Below are the code and all the weights of a small trained network. Each question names an input and a class and asks about switching units off, where a switched-off unit gives its printed mean instead of its output.

import numpy as np


def w(rows, s, z=0):
    codes = np.array(rows[::2]) - 128.0
    scale = np.full(codes.shape[1], s)
    scale[-1] = z or s
    return codes * scale


def f(y):
    return np.maximum(y, 0)


def log_softmax(a):
    a = a - a.max(-1, keepdims=True)
    return a - np.log(np.exp(a).sum(-1, keepdims=True))


def net(x, mask):
    res = np.array(x, float).reshape(1, 8) / 4 @ E
    y = f(res @ A[0][:, :-1].T + A[0][:, -1])
    res = res + np.where(mask, y, B[0][:, -1]) @ B[0][:, :-1]
    return log_softmax(res[-1] @ U[:, :-1].T + U[:, -1])


A, B = {}, {}
E = w([
[127,128,129,131],'x0',
[128,132,125,131],'x1',
[47,1,2,118],'x2',
[21,145,222,250],'x3',
[126,132,127,129],'x4',
[130,123,129,125],'x5',
[34,214,119,2],'x6',
[127,128,128,131],'x7',
],0.0064)
A[0] = w([
[183,131,64,149,170],'neuron 0',
[155,170,67,73,74],'neuron 1',
[9,154,176,176,25],'neuron 2',
[163,174,47,84,60],'neuron 3',
[134,219,183,91,104],'neuron 4',
[171,141,226,77,24],'neuron 5',
[44,148,165,156,29],'neuron 6',
[47,125,189,150,34],'neuron 7',
[39,196,135,47,107],'neuron 8',
[136,209,240,74,135],'neuron 9',
[160,172,67,42,46],'neuron 10',
[158,175,167,107,21],'neuron 11',
[50,216,116,53,60],'neuron 12',
[37,106,75,97,125],'neuron 13',
[73,95,68,108,31],'neuron 14',
[112,170,121,67,160],'neuron 15',
[64,118,189,141,9],'neuron 16',
[112,251,112,167,143],'neuron 17',
[12,91,30,116,60],'neuron 18',
[222,153,106,209,77],'neuron 19',
[249,76,111,69,34],'neuron 20',
[202,174,200,113,50],'neuron 21',
[43,129,205,131,2],'neuron 22',
[48,74,99,115,51],'neuron 23',
],0.011,0.003)
B[0] = w([
[63,136,211,111,182],'neuron 0',
[88,208,196,91,197],'neuron 1',
[87,211,164,83,205],'neuron 2',
[77,216,156,87,196],'neuron 3',
[212,90,2,118,224],'neuron 4',
[144,104,72,47,192],'neuron 5',
[105,208,163,73,179],'neuron 6',
[85,207,132,77,179],'neuron 7',
[16,12,162,228,244],'neuron 8',
[194,77,33,99,255],'neuron 9',
[56,228,183,116,218],'neuron 10',
[170,115,38,74,175],'neuron 11',
[46,10,185,198,237],'neuron 12',
[185,81,38,122,222],'neuron 13',
[208,111,25,81,193],'neuron 14',
[63,111,147,193,204],'neuron 15',
[82,209,136,65,164],'neuron 16',
[145,83,68,122,200],'neuron 17',
[236,92,57,114,248],'neuron 18',
[41,55,120,212,195],'neuron 19',
[56,182,189,92,216],'neuron 20',
[197,89,85,127,213],'neuron 21',
[119,210,200,152,180],'neuron 22',
[179,131,63,96,197],'neuron 23',
],0.0078,0.0087)
U = w([
[230,81,35,133,59],'0',
[62,21,157,255,253],'1',
[105,228,158,125,98],'2',
],0.0094,0.0044)

Each question gives the input, the list of numbers given to net, and the class t.
The units are the neurons (one row each of A and B). Each row of codes is followed by its name. A weight is (code - 128) times the scale printed after its matrix; where a second scale follows, it is the last column's (A, B and U).
mask holds one flag per neuron, in row order. A switched-off neuron (its flag False) gives its mean, the last column of its row in B, instead of its output. The means were averaged over made-up inputs and are rounded, as every weight is.
A unit's drop is (log p(t) with every unit on - log p(t) with that unit switched off) / (log p(t) with every unit on - log p(t) with every unit switched off).
The circuit of an input: a set's keep is (log p(t) with only the set's units on - log p(t) with every unit switched off) / (log p(t) with every unit on - log p(t) with every unit switched off). Starting from the 12 units with the biggest drops (on a tie, the unit counted first), units are removed one at a time, each time the one whose removal leaves the highest keep (on an exact tie, the one counted first), for as long as the keep stays at least 0.8.
circuit, biggest first: the units of the circuit, biggest drop first
top k neurons: the k neurons with the biggest drops, biggest first
drop of u: that unit's drop, to one decimal
input [-3,-4,-7,7,-7,8,4,7], class 0: top 3 neurons => [neuron 9; neuron 4; neuron 17]
input [5,6,-5,-7,5,-1,-8,4], class 1: circuit, biggest first => [neuron 19]
input [-5,2,2,-6,1,1,-6,7], class 1: top 2 neurons => [neuron 19; neuron 2]
input [-5,4,4,4,-6,-4,2,8], class 0: top 2 neurons => [neuron 18; neuron 10]
input [-1,8,-8,-3,-1,-7,7,-3], class 0: top 2 neurons => [neuron 4; neuron 9]
input [1,-6,-6,2,-4,3,8,-3], class 1: top 2 neurons => [neuron 8; neuron 12]
input [5,-3,1,2,-4,-5,-1,-7], class 2: top 3 neurons => [neuron 8; neuron 12; neuron 19]
input [7,7,8,8,-2,2,5,-4], class 0: top 2 neurons => [neuron 18; neuron 13]
input [2,-5,8,6,0,6,5,-5], class 0: drop of neuron 18 => 0.2
input [1,-7,7,5,-1,5,6,8], class 0: drop of neuron 14 => 0.2
input [-1,-1,-2,-5,4,-6,6,-5], class 1: drop of neuron 8 => 0.3
input [-4,-7,0,-6,-2,4,-4,-7], class 2: drop of neuron 8 => 0.1
